A =
134,128,138,130,141,110,128
127,119,137,120,118,137,132
119,128,104,131,115,155,136
125,116,147,112,132,114,126
138,128,130,120,147,126,131
131,129,129,135,131,128,130
128,124,128,121,130,144,129
135,128,125,123,139,137,133
126,125,114,122,118,139,138
124,127,129,131,133,119,126
116,122,121,130,111,138,132
136,131,127,121,140,121,127
117,115,127,120,106,141,136
124,123,126,121,125,139,130
Rows and columns are numbered from 1.
The entry just right of the largest entry: 136
The bottom-right entry -> 130
The entry in the top-right corner: 128
The entry in row 2 and column 1 -> 127
The entry directly above the largest entry -> 137
The entry in row 1 and column 3 is 138
Give the entry at row 1, column 1.
134
Give the entry at row 3, column 3.
104
The largest entry: 155
The entry just right of 106: 141
Give the bottom-left entry.
124
Give the entry just right of the smallest entry.
131
Give the entry just right of 112.
132
Give the bottom entry of the column that holds the smallest entry.
126
The entry in row 2 and column 2 -> 119
Give the entry in row 1 and column 2.
128
The entry directly below 104 -> 147
Give the entry at row 3, column 1.
119

x = [125 135 130 130 137 144 121 116 138 107 112 138 139 129 129]
The entry just right of 107: 112
The entry just left of the largest entry is 137

[117 157 148 146 145 109 146 120 147 132 124 119 124 131]
The first entry from the left is 117
Read off the 3rd-last entry.
Answer: 119
The minimum is 109
The second entry from the right -> 124
